Each row is followed by its class.
203 -424 87 -56 91 -76 -86 22 239 39 324 51 94 225 -101 17 -156 51 -70
 -33 -107 -229 75 101 -104 -102 120 -22 38 -15 368 110 51 37 -264 -159
 -1 5 225 31 -78 149 37 -465
(192)
13 -144 -150 121 61 -41 -109 -39 -139 270 25 -289 -51 107 55 -94 -183 43
 160 -80 2 -205 141 -20 -259 -195 110 -18 36 168 276 -121 -64 -318 27 60
 43 -407 165 -274 10 103 146 47
(56)
120 -172 27 361 64 -211 -168 37 -186 -100 -8 -433 -17 62 101 170 -188
 -42 257 -59 -38 -133 193 206 191 -15 -69 -260 -169 116 20 -64 64 8 24
 66 6 -159 -26 -218 -194 160 14 -17
(144)
-74 566 44 72 -221 291 158 -19 91 -24 -126 2 -321 233 -83 -189 -113 207
 -409 -104 110 -27 -121 -171 -31 244 210 -122 181 191 -181 6 -94 -116
 -126 -144 -129 293 -73 133 407 142 -34 -185
(144)
-341 71 -281 -35 12 -129 -126 50 136 25 20 -131 51 -75 -111 -132 56 170
 8 -330 150 27 167 -614 -112 -250 -45 70 303 43 -168 -320 -193 29 165
 -156 -62 -214 98 -14 14 -265 214 73
(192)
-64 95 427 -177 198 -159 -259 305 -263 99 -66 -370 130 126 109 -1 -475
 -398 268 261 -47 85 -144 14 -370 306 -80 114 -104 -105 -21 -33 -395
 -105 -322 296 277 396 73 -302 -115 234 -222 -298
(56)
43 -105 113 302 24 37 -59 -142 45 -16 -38 -99 9 -51 75 -210 -60 81 -92
 -60 20 -176 -2 -155 178 -50 47 -195 98 300 191 -155 129 -180 65 -273
 -202 -209 113 -60 -234 97 -39 72
(138)
-51 303 -47 -365 258 -178 -419 66 265 126 179 328 -115 101 176 -70 31
 -228 52 -148 213 -365 -4 85 135 159 -182 277 195 -132 -182 158 -389 -44
 -341 108 -40 -269 79 -45 -45 -159 128 102
(70)
188 -567 423 192 -16 -252 -219 232 -87 360 325 -237 -285 86 181 55 -90
 -288 -46 -161 -31 -17 -71 -164 55 45 148 -338 -9 281 188 28 68 20 -405
 -61 242 -50 61 -153 -134 -1 153 -48
(185)
334 10 -177 -103 39 -156 183 99 -314 50 -142 88 -266 5 27 -157 210 -149
 -70 77 -40 -76 91 -850 -184 8 -56 16 292 207 112 -151 121 -65 192 -206
 -211 -98 -80 65 33 -191 315 -166
(138)
151 106 27 187 184 -445 36 -23 202 68 -87 205 46 -255 -91 169 110 -390
 16 -157 194 -11 -204 219 177 -138 44 -25 -282 -52 -173 -5 469 -111 102
 100 -92 -179 310 121 -256 111 0 102
(56)
-44 59 250 157 7 273 -163 -78 174 41 -92 -294 -175 355 43 177 -86 160
 179 -404 16 -61 258 52 -29 -63 -19 28 114 54 223 228 34 -78 -260 -69
 317 -49 35 -17 92 211 -69 46
(60)
-151 -303 -79 123 -198 -570 -460 517 345 -90 269 339 179 373 243 780 82
 -80 -385 -336 178 -223 168 -787 -63 -328 130 -324 -110 -397 75 296 -449
 54 -569 201 -35 101 203 -275 -197 -428 164 -28
(138)
302 127 -374 23 -75 -388 -454 105 67 -159 -120 -66 474 484 364 620 30
 -331 4 -382 398 150 193 -156 -118 -171 236 -231 198 -101 169 88 30 -132
 -165 -22 -19 -225 184 -155 -185 -50 -118 101
(56)
203 -455 -54 102 146 98 -88 -123 458 -7 222 209 159 22 67 -209 251 -7 8
 -82 36 401 -53 -440 -76 232 -265 103 -168 74 61 264 -55 -68 -37 22 -85
 153 386 -230 -390 57 199 38
(51)
171 -242 -6 -24 -60 146 230 -385 76 -138 -127 -63 -269 -4 -182 -94 294
 144 -1 120 172 162 -90 -452 183 -8 59 -128 480 -110 107 -230 125 120
 316 -378 -167 16 -118 162 187 -135 157 -180
(159)
-25 119 -32 64 -202 216 -155 -144 -24 -348 132 89 -129 -24 -32 -79 92 89
 110 -220 8 -174 -15 -23 186 183 90 224 344 197 -106 -29 -245 -323 -44
 -270 -57 -35 363 -101 -472 -241 -85 -127
(200)
122 201 299 95 199 -111 -559 270 -204 -207 -11 -263 -118 -2 121 -104 94
 -119 115 28 119 -126 50 -2 133 402 318 156 -285 1 -276 105 -323 196
 -350 29 -232 -152 -25 123 -269 217 -76 217
(144)
50 426 -255 98 -51 86 276 -87 81 86 -347 210 -222 -150 59 -43 -45 -251
 52 59 51 -292 -96 137 235 149 -149 -346 44 17 17 -165 132 139 -9 -177
 -241 115 -470 -41 159 -15 -74 122
(138)
-21 -352 -140 -198 -396 -135 256 -141 4 -287 -110 -19 -8 -309 114 -166
 150 108 406 -104 -161 177 331 21 -113 44 -366 122 455 26 51 -175 50
 -258 169 -122 -11 -158 51 46 -175 137 157 190
(107)
-4 615 -450 110 -125 69 -369 12 366 126 -362 -68 105 79 75 91 124 -428
 -16 -310 175 -114 -300 230 275 167 322 -252 -63 -23 350 43 -462 -174
 -628 209 51 66 157 51 -78 64 -67 203
(51)
264 -339 -33 -233 172 41 61 -209 -169 -55 293 378 93 -115 -16 -295 231
 143 180 279 -145 19 106 154 -181 -59 53 289 68 -181 180 -113 224 -121
 395 -154 -247 47 199 -15 -240 122 59 197
(107)
-113 89 -108 -222 -299 124 126 -12 47 -166 -110 -40 -313 131 74 -225 8
 145 7 79 10 -87 381 -899 172 -14 -378 -235 761 84 -61 -101 20 -13 191
 -444 -147 -174 -260 107 159 -149 -144 -67
(200)
98 -338 130 -8 11 88 209 179 -14 131 179 34 -167 264 -31 -119 -24 -172
 -409 30 -274 -113 -108 -235 -23 0 10 -361 -300 113 177 -55 89 -76 -326
 77 289 75 313 47 -5 -98 19 -223
(115)
352 172 82 24 -139 185 277 -92 -442 -150 76 -349 -331 28 -15 117 -35 102
 186 -78 100 -108 187 30 195 45 -9 -60 384 169 -19 -59 316 22 348 -482
 -52 13 -231 314 11 237 -83 -343
(115)
-69 230 -98 673 -202 171 302 -67 -226 451 158 82 -33 -317 349 -488 18
 -236 3 31 -54 198 189 -353 -77 -145 151 -198 33 217 14 -265 288 -393 -6
 -153 123 -196 -38 106 806 589 633 366
(200)
201 -152 377 -114 184 63 19 18 -399 129 24 -38 -247 236 -63 -18 116 -218
 -105 -3 -166 66 -340 110 38 -5 63 107 -191 352 -67 -80 210 -18 -72 65
 65 -199 159 -45 -313 39 246 -75
(56)
-25 -88 23 -290 198 25 -399 151 55 -139 -110 -169 126 544 48 -60 -146 81
 358 -82 -106 42 399 -521 -4 -8 -104 -33 323 -206 -114 22 -25 56 -3 18
 40 -232 17 -187 71 28 29 -2
(192)
-61 596 -233 291 122 -238 -15 -97 69 116 42 326 -101 -213 53 -162 48
 -307 -141 97 -27 -63 -157 67 63 -132 132 -234 49 -57 -46 53 98 -55 -54
 -171 -69 -165 -260 -44 -94 -322 70 304
(185)
8 -248 -205 109 -120 107 -77 -296 166 40 83 195 40 -5 141 -76 136 -60
 371 -83 122 113 330 -283 16 102 55 -112 571 -35 44 -94 147 -76 52 -376
 65 44 -130 347 -126 196 164 -4
(200)
174 130 -162 -154 53 -253 374 -149 46 -35 -100 -67 -140 -207 -77 -62 70
 149 36 10 296 -22 49 171 -142 2 -210 38 326 -10 39 135 -27 198 181 -16
 -450 -241 -221 177 103 -252 62 -201
(159)
-25 9 -149 -20 -190 -324 374 -207 -389 -64 -131 -53 122 -383 121 -99 -34
 176 -112 278 12 48 26 10 -280 173 -102 0 141 117 -44 -70 265 78 242 -24
 -40 -147 -407 85 20 -229 151 145
(107)
-316 247 -253 40 -550 -301 -19 179 212 -145 88 -245 122 -6 148 515 -171
 88 -290 -134 119 103 -108 -199 -128 -275 71 21 -415 53 276 311 -96 234
 -521 307 231 11 -25 -136 27 121 398 184
(70)
106 -220 368 2 77 341 -52 144 15 73 84 -297 -279 465 -105 -41 -87 -111
 -236 67 -329 -159 -110 -325 -85 -137 176 -311 -134 -279 281 -158 27 13
 -11 199 283 199 121 -207 392 4 -229 -126
(60)
0 30 -229 105 50 407 -64 113 147 -17 -86 -41 -62 11 -82 -333 -61 -263
 242 60 -282 52 1 -421 -127 65 81 -8 -346 -241 -3 -69 -16 -170 68 219
 269 -36 257 -433 205 -119 -56 239
(51)
-9 357 -357 109 254 103 -307 114 -6 14 -49 -115 -84 80 -189 -534 1 -328
 122 201 31 163 -66 -389 89 285 103 -168 -39 139 -49 -76 -524 257 -199
 -4 184 216 -164 127 -28 -126 106 13
(144)
-155 501 -149 -150 44 80 -98 -56 -244 5 -48 -125 41 -142 53 -13 -142 -53
 60 203 58 -337 77 74 -6 5 109 225 75 16 58 9 -46 -112 120 -146 -50 -182
 -78 201 -174 -43 -356 -43
(200)
54 -95 53 20 74 -9 173 -149 74 108 21 -4 -7 104 277 -99 98 -175 -4 -135
 25 113 -4 -402 13 70 42 -28 216 127 196 63 241 -143 -116 -180 293 -8
 225 239 212 215 22 -87
(86)
65 31 7 -221 202 -25 -30 40 411 -34 316 279 93 351 -20 121 71 106 4 -341
 149 206 51 -144 -393 -151 42 271 348 -413 -214 241 -100 34 -81 96 7 20
 150 -131 146 -30 275 17
(115)
-183 174 -93 216 -45 -49 -27 -192 60 -65 94 -64 -28 -146 40 19 109 188
 293 -44 350 179 230 -21 -17 162 -66 201 -17 -117 -41 59 57 -27 -36 -113
 26 179 130 -36 -405 -4 227 -48
(51)
-366 122 157 96 401 -100 166 29 246 270 144 70 16 -41 -153 180 -325 41
 -55 -105 105 -139 -225 -88 166 -343 -242 -173 -129 -164 -175 107 -80
 -36 18 -29 25 69 144 -64 -34 79 -1 -33
(115)
99 190 -189 -318 -352 -243 56 8 351 -170 -198 101 -46 67 -158 -138 -182
 60 -477 132 131 408 -183 -670 345 -90 -9 -449 184 268 52 135 -244 168
 13 -177 -308 283 61 470 150 22 -4 -198
(192)
50 99 14 196 449 -373 -114 122 -30 363 383 285 36 -139 105 58 12 -393
 166 -74 88 -284 -118 413 -234 -114 51 166 -112 -297 -81 131 -132 -101
 93 210 -158 -84 -22 -141 -191 -37 -90 80
(60)
71 -335 -81 -56 -249 -301 -82 323 -72 -117 67 -302 -150 154 115 358 -59
 -56 -180 -84 -286 -112 67 -790 -445 -252 120 -367 261 -214 449 -201 -56
 -26 -324 45 342 89 24 -44 304 -26 391 -210
(192)
416 8 -15 294 -325 -132 95 -233 -122 -178 -327 387 -82 61 63 234 280
 -175 -43 -70 470 -26 37 -159 165 85 0 -198 294 253 -48 -316 419 -125 41
 -405 -365 77 -61 267 -100 98 121 -159
(200)
192 624 -371 -63 -117 307 197 -135 163 68 190 196 -323 75 -168 -364 345
 -358 -102 139 78 441 -137 -224 -140 -135 192 -78 249 -160 353 127 238
 -189 49 -239 148 76 16 370 -64 95 338 -32
(185)
3 -441 23 211 -288 -329 284 -174 36 122 280 -63 -214 114 333 -186 -152
 122 -274 221 -194 -195 327 -240 29 -39 -153 -584 -79 19 145 3 -17 114
 -90 305 76 -86 -137 -36 265 -262 257 -248
(115)
0 -38 85 -33 249 -3 -7 169 -137 127 -114 40 -35 57 0 -101 -111 151 256
 23 0 -180 211 -70 -273 48 -243 -17 447 33 -15 -98 195 53 66 -73 -113
 -204 -412 -149 115 -5 237 -24
(138)
-65 -304 -103 -163 214 -140 91 -43 504 -12 -4 217 92 -44 -8 -408 77 9 57
 133 197 87 -33 -596 -136 205 -76 -69 127 -36 131 76 -41 -25 -110 -63
 -54 28 325 205 -161 -2 -41 -142
(115)
8 107 291 -94 -255 102 -89 23 -30 -302 9 12 -239 252 87 43 197 124 -118
 -227 155 -147 262 -512 65 403 -176 -188 322 -471 -442 -53 62 -37 -62 25
 -158 -31 -10 -125 -94 -256 114 92
(107)
108 114 12 -176 232 95 7 51 -569 21 -120 -99 89 134 -67 -388 129 -63 207
 290 76 116 86 -511 -282 208 130 252 95 53 -2 -146 251 -181 165 -42 81
 -181 138 299 0 151 299 -213
(192)
326 -64 -22 -589 195 -113 157 110 -4 -229 -341 37 -9 197 -154 -123 -262
 -83 419 195 29 90 -230 -135 -316 277 -85 154 417 132 182 17 187 151 -22
 13 141 515 22 -34 155 326 -235 17
(144)
295 -24 -44 -80 -61 -33 -94 -37 104 100 27 165 -155 47 -28 -372 137 -308
 133 211 36 138 300 -271 -155 43 130 -165 358 -420 224 -217 279 -158 92
 5 72 17 55 106 -24 -85 151 38
(138)
-112 68 230 -251 217 -67 -109 215 -115 259 124 -7 -257 -34 103 36 35 -39
 -73 66 164 -16 89 63 -377 -131 -198 276 -111 17 -110 -137 -268 183 59
 -43 -412 -39 -179 -60 -209 -98 -129 -111
(144)
185 -3 -1 75 -25 29 -119 195 -59 273 -39 37 -219 93 132 143 124 -253 -84
 -35 19 58 -71 -183 -182 -156 89 24 -154 74 166 39 50 -145 -162 129 58
 -188 52 -178 202 -28 118 146
(200)
189 -638 230 -243 -189 147 438 -283 311 -173 316 -172 -175 524 -270 -88
 -60 237 -27 -274 118 194 16 -493 -471 -157 187 103 633 -181 45 110 -113
 366 -82 -161 225 389 -7 203 233 61 69 -330
(51)
-231 249 -454 508 -218 399 347 -226 -123 288 -89 -291 -221 -41 315 -182
 50 149 -265 -67 -202 131 252 -314 95 74 -288 -540 -189 362 -106 -96 -78
 -67 176 -101 164 -136 -551 69 439 -25 283 124
(115)
-77 228 -139 -70 187 65 -234 188 243 214 50 168 -57 143 -30 -52 -133 -27
 -53 -211 21 -207 -17 -379 162 -198 -17 70 -54 17 -83 182 -689 50 -185
 -39 -235 -28 44 -87 381 122 -4 132
(86)
216 435 -230 -81 -758 -337 -188 356 77 -241 191 264 -86 7 -35 279 86
 -334 -158 27 219 -15 -266 -299 75 -25 122 111 -133 -117 285 234 46 -58
 -403 393 190 174 245 -220 37 75 489 3
(192)
124 -42 91 -14 64 57 275 -179 -246 81 102 -305 -115 -213 103 -216 -252
 312 44 190 35 245 195 79 -334 -77 1 64 133 28 -1 -84 48 179 409 -121
 -171 -6 -308 -87 293 -12 165 96
(138)
127 -382 446 -68 114 133 -3 80 -119 68 115 -184 -224 408 6 -222 -242 26
 -63 9 -245 -287 -38 -172 -67 30 35 -127 127 -67 26 -106 35 -288 5 146
 246 -94 243 -286 426 72 -80 -178
(107)
392 48 -145 -217 271 109 138 22 -127 98 -30 154 56 -246 -32 -411 -232
 -164 84 294 -181 158 -152 -387 -166 120 -196 -142 163 138 73 -25 280
 -64 373 -86 -148 21 -57 73 278 208 168 132
(70)
-292 43 83 331 -294 -84 104 -205 199 -62 177 -409 158 154 375 104 60 -18
 -437 -186 127 85 136 381 227 155 -224 -32 -376 251 -74 137 -96 208 -467
 54 321 -91 -87 -53 -150 -119 -69 -165
(51)
-113 -190 348 -54 -266 -11 224 179 -293 -68 272 -192 -84 368 80 107 -228
 140 -37 -63 -11 110 267 -317 -196 -314 80 -142 123 -40 -35 93 -52 93
 -129 103 208 -49 69 103 165 -79 160 -316
(115)
126 254 -22 97 425 -56 -140 30 76 98 -204 90 384 125 -119 -224 286 -326
 -133 52 241 103 -166 -215 100 57 -21 -16 -90 -155 -126 9 97 -157 94 214
 12 -108 226 199 8 -48 -168 49
(51)
-88 310 -510 228 51 -124 134 -115 344 83 113 -249 -179 -74 182 -288 -43
 -16 -189 -50 237 127 220 -238 -135 -56 81 -302 213 219 130 31 -123 254
 -50 -477 -238 -153 -295 308 -19 -127 -185 -95
(200)
172 -310 -62 -180 107 -310 -121 -32 145 277 172 -146 40 -83 219 -137 -65
 -271 336 120 363 351 151 -27 65 267 -66 156 29 -3 17 285 34 -40 -147
 151 52 -411 273 -28 -140 85 355 -53
(200)
-153 408 -9 -104 -212 466 65 -40 19 198 60 -104 -250 -44 -30 -220 -50
 139 -40 -85 50 -57 256 -91 -59 83 -104 50 223 -44 -199 23 58 191 149
 -102 -43 -112 -474 38 312 26 -55 297
(144)
106 -233 176 -387 -33 -367 42 -163 89 -178 -6 -135 43 212 -111 91 -41 9
 286 14 283 153 95 -409 -9 -84 188 243 443 -330 31 220 -16 46 95 -33 -34
 -21 206 348 -117 301 57 -73
(60)
-178 -90 -21 113 -213 -395 -44 216 -570 94 218 -379 -89 8 101 -106 -170
 -68 -20 270 154 -333 -56 -44 44 -185 28 -278 -78 239 465 -186 -312 -16
 -367 104 391 51 26 99 -83 83 64 66
(192)
164 -51 190 92 100 -28 -254 204 -121 31 -7 -326 -27 277 -93 12 -183 -97
 228 -128 -69 64 149 -178 -59 -293 221 -192 -40 -297 140 47 -72 -125
 -156 416 236 -179 377 -298 233 23 155 331
(144)
303 -139 233 -99 -617 -312 333 -138 -601 83 148 -141 -224 -242 164 -143
 -101 156 55 286 195 -127 -21 371 96 168 264 145 341 544 469 74 434 -96
 -118 -113 63 6 -7 317 -36 334 152 -149
(51)
191 -120 85 -250 -459 -12 -33 49 149 -489 65 123 -81 283 -91 237 -5 -15
 -126 51 -146 -111 68 217 -172 -62 -29 194 -114 -458 151 146 -153 -121
 -221 358 237 49 266 -382 57 -180 -30 138
(60)
-80 -42 104 -75 34 155 -88 221 -77 -67 -46 137 -65 268 194 256 -26 4
 -237 0 -264 -401 35 14 64 229 -210 -272 -25 184 126 -265 13 125 -292
 -215 -256 171 -154 -54 -131 -16 -33 -648
(86)
-137 149 -54 104 -577 97 224 -45 -484 -128 34 -48 24 37 179 -88 71 177
 14 -27 -5 96 -107 -5 -61 76 199 42 236 532 233 126 -147 -188 -178 -40
 334 280 -96 372 97 238 55 -65
(192)
129 74 -125 -231 135 -181 -66 153 122 -160 -71 -60 10 234 -2 16 -63 -319
 -75 145 45 30 -30 -485 -274 236 5 -153 -48 -313 231 39 171 -119 -281 80
 241 21 389 -31 -202 -255 65 -432
(192)
212 225 -186 -276 -50 62 -45 -180 127 20 -274 18 -25 -86 -51 -326 306 9
 238 -2 282 174 215 51 -35 316 39 162 398 -191 -57 -198 -35 72 80 -115
 -311 -84 -121 31 -110 -188 -141 236
(115)
-69 -187 106 -120 113 96 -95 -77 132 -68 -48 -261 192 140 -71 -150 -180
 221 92 -128 -182 82 93 -240 321 -11 -224 -175 94 -66 -94 102 -281 -188
 152 139 -191 -212 332 -210 -42 41 90 -6
(107)
-7 -215 50 -312 -158 -214 -204 78 354 23 142 -67 -99 149 -129 -132 95 31
 241 10 282 163 280 -431 -193 -308 202 273 144 -333 161 78 -107 129 -11
 247 15 -228 245 110 -50 -38 85 -26
(115)
-4 83 354 -445 189 -352 -247 262 339 71 109 -329 -45 -38 11 371 -25 -243
 -228 -182 117 15 -166 -172 -271 36 16 601 -105 -373 187 145 -5 55 -516
 207 552 129 466 -381 -84 -200 29 49
(138)
139 236 111 -216 46 -446 -375 347 127 71 -50 66 128 -25 -9 280 -247 -516
 -15 -108 82 -104 -193 169 -85 -48 30 291 131 259 380 70 2 -93 -579 -227
 238 181 204 62 -299 237 -240 -134
(159)
-346 532 -309 151 -269 54 292 -73 268 -12 -176 79 -279 -122 140 -89 199
 19 -142 -90 258 74 -110 -823 144 -78 -59 -207 328 244 36 145 -121 197
 -126 -467 48 89 -460 150 435 -137 16 180
(185)
-174 148 -168 165 -264 -32 -91 23 -260 -146 59 -99 245 -123 105 145 183
 188 224 -34 -45 22 244 -71 -176 -246 100 -79 493 -218 138 -353 216 122
 362 54 -100 22 -425 -141 -113 -136 221 170
(138)
-495 119 -325 157 -97 30 363 -346 273 148 -15 192 413 -357 151 185 78
 -50 105 -249 135 -140 -189 239 -16 -168 224 126 -70 362 305 93 180 -94
 -41 -194 68 2 156 533 -229 291 -80 -315
(56)
134 -189 -11 -323 -288 -384 220 196 257 -162 -113 181 -314 -23 -209 53
 -101 -311 -165 115 -269 -327 -413 -373 104 -52 -38 -100 39 261 360 105
 81 38 -371 221 108 59 238 151 -30 109 227 -396
(144)
139 -239 100 -178 -86 321 183 -199 -54 170 105 114 -274 40 153 -417 226
 -90 -9 201 -80 282 -36 -507 -133 -39 163 263 86 281 230 125 295 -166
 220 -166 246 -174 147 328 164 109 33 -74
(51)
-47 -106 -112 347 -283 349 171 -71 666 -252 -158 -29 -21 152 419 -498
 286 -85 -71 -244 -290 334 448 -189 254 409 -150 -483 58 208 -134 35
 -196 -21 -325 -327 -97 31 -87 193 438 282 -300 -162
(56)
78 83 236 -95 107 -218 -477 482 176 10 -40 -25 -137 -101 -76 429 -200
 -206 -262 -77 -9 -274 -253 118 -18 -63 -15 116 -660 -204 -12 230 -27
 -176 -456 421 52 -422 434 -481 -139 -9 159 410
(144)
-86 33 -363 50 249 142 -66 -252 484 61 -58 -128 108 5 121 -8 50 135 -44
 -140 -7 -56 184 26 -67 32 -126 -5 -32 -40 119 -87 -48 18 45 -237 -153
 -269 -33 -190 -120 -154 -57 -101
(115)
2 93 193 526 -300 -18 -111 3 -317 -261 -93 -287 -117 341 173 -105 -193
 180 -289 -126 -126 -64 230 -82 134 -35 261 -416 -83 390 -157 -231 -51
 -190 -58 -38 -11 7 78 -99 137 -26 -164 18
(144)
-28 97 103 104 -225 254 68 -159 -129 71 94 -65 -216 123 26 -251 12 90
 -232 -51 -64 -10 70 -128 115 -34 -124 -119 32 273 -113 -180 -33 -203
 159 5 66 -4 56 28 174 117 155 4
(56)
-44 28 27 -179 -54 97 -115 -88 89 -14 176 207 -17 88 234 -38 208 -101 94
 -70 248 190 161 -226 -138 -2 46 309 285 13 21 -56 63 -182 -36 -278 -112
 -100 280 140 -280 86 81 -88
(200)
-80 169 -148 -401 177 -132 87 250 514 292 133 283 212 -31 -211 -99 -107
 -108 -644 145 -74 285 -530 -190 -228 -230 42 276 -323 93 288 285 -212 5
 -408 282 245 230 436 21 440 106 334 -58
(51)
237 -103 222 -5 -4 125 -124 -89 17 -23 -56 -99 -130 53 20 -162 173 -137
 224 -7 -100 186 61 240 144 112 -134 -8 134 -50 39 -178 107 106 72 149
 110 48 -83 11 96 101 24 12
(86)
-19 -318 62 -250 -319 305 -197 28 11 -21 105 417 -430 575 -11 356 212
 118 123 -213 167 160 152 -526 -93 172 247 -185 398 -252 -31 125 -131 42
 -236 -291 -110 450 -49 49 -468 -263 13 -92
(159)
-155 106 -86 179 51 66 -75 96 203 96 19 115 -141 43 -44 2 -74 116 27 -12
 -50 13 -105 -65 -200 132 -48 -61 173 220 232 91 16 91 -353 -271 72 302
 -247 -249 -177 56 55 -29
(144)
